-1.36,+0.05,+0.85,-1.88,-1.08,-0.72,-1.68,-1.85,+0.50,-0.29,+0.01,-0.48,-1.15,-0.89,-0.11,-0.19,-2.30,+0.01,+1.26,+0.85,+0.10,-1.70,+0.95,-0.10,+0.10,-2.46,-0.82,+1.23,-1.15,+0.33,-6.47,+0.69,+0.22,-1.22,-0.29
Tege
-0.49,-0.70,-0.50,-1.30,-1.72,-0.20,-0.74,-2.71,-1.26,-2.07,-1.69,+0.19,+0.11,-0.80,+0.20,+1.36,-1.79,-0.16,-0.82,+1.29,-0.55,-0.86,-0.43,-0.37,+0.55,-2.83,+0.80,-1.82,-2.37,-2.33,-2.24,+0.46,+2.05,-3.02,+0.37
Vuro
+2.40,-0.23,+2.88,-0.20,+0.76,-1.89,-0.50,-1.64,+1.54,+0.98,+0.36,+0.39,-0.93,+0.39,+0.65,-0.47,-1.66,-0.15,-0.80,-0.48,+0.26,-1.98,+0.43,-0.52,+0.07,-1.69,-0.38,+2.44,+1.10,+1.70,-0.25,+0.58,+0.29,+0.70,+0.80
Vuro
+1.05,-0.83,-0.16,+0.34,-0.51,-0.88,+0.10,-1.17,+0.04,+0.28,-0.57,+0.14,+0.31,-0.64,+0.27,+0.25,-1.04,+0.22,-0.62,+1.31,-0.86,-0.83,-0.83,+0.00,+1.30,-2.25,-0.09,-0.17,-0.05,-0.79,-0.40,+1.16,+0.76,-1.04,+0.11
Vuro
+1.05,-0.14,+1.60,-0.24,+0.42,-1.50,-0.01,-1.34,+0.85,+0.46,+0.47,-0.18,-0.85,+0.26,+0.59,+0.12,-1.83,-0.03,-0.61,+0.64,-0.27,-1.83,+1.16,-0.99,-0.32,-4.73,-0.96,+2.20,-1.03,+1.19,-0.33,+0.48,+0.09,+0.69,+1.79
Vuro
+0.30,+0.11,+1.75,-1.21,+0.09,-1.29,-1.71,-1.64,+1.35,+1.20,+0.90,+0.15,-1.47,+0.20,+0.88,-0.42,-1.59,+0.20,+0.65,+0.22,+0.67,-1.58,+1.06,-0.49,+0.19,-1.28,-1.23,+2.84,+0.93,+1.83,-0.12,+0.91,-0.14,+1.15,+0.42
Tege
-2.34,-0.53,-0.50,-1.16,-1.31,+0.46,-1.59,-1.57,+0.13,-1.07,+0.05,-0.10,-0.23,-1.06,-0.65,+1.10,-1.79,-0.05,-0.45,+0.36,+0.52,-0.80,+0.28,-1.12,+0.10,-1.22,-0.18,+0.77,-2.32,+0.07,-2.47,-0.22,+0.81,-0.06,-0.25
Tege
-0.63,-0.88,+0.23,-0.64,-2.33,-0.09,-1.35,-1.76,+1.13,-0.88,-0.98,+0.17,-0.53,-0.19,-0.31,-0.01,-2.52,+0.77,+0.16,+0.26,+0.87,-1.45,-0.42,-0.31,+0.73,-2.09,+0.10,-0.36,-1.55,-0.52,-1.12,+0.84,+0.82,-0.50,-0.32
Tege
-2.49,-0.65,-0.46,-0.31,-1.88,+0.23,-0.63,-0.66,-0.79,-1.06,+0.07,-0.40,+0.32,-0.91,-0.36,+1.00,+0.89,-1.40,+0.52,+0.38,-0.41,+1.28,+0.02,-0.76,-1.19,-0.56,+0.23,+1.97,-2.41,-0.93,-2.23,-0.57,+1.35,-1.30,-0.90
Vuro
-0.65,+0.59,+1.00,-1.37,-0.72,-0.93,-1.59,-2.06,-0.41,+0.40,+0.60,+0.36,-0.25,-0.28,+1.13,+0.17,-1.90,+0.14,+0.02,+0.11,+0.13,-1.02,+0.40,-0.75,+0.01,-1.65,-0.57,+1.33,-0.16,+0.04,-0.32,+0.16,+0.46,-0.02,+0.28
Tege
+2.10,-0.69,+0.37,-1.94,-0.16,-1.62,-0.63,-2.77,+1.13,-1.43,-0.74,+0.93,+0.33,-0.36,+0.72,+0.05,-2.37,-0.52,-1.80,+0.23,-0.36,-1.86,+0.44,-0.59,+1.43,-5.11,+0.01,-0.80,-0.53,-0.14,-0.72,+0.85,+0.84,-1.69,+1.01
Vuro
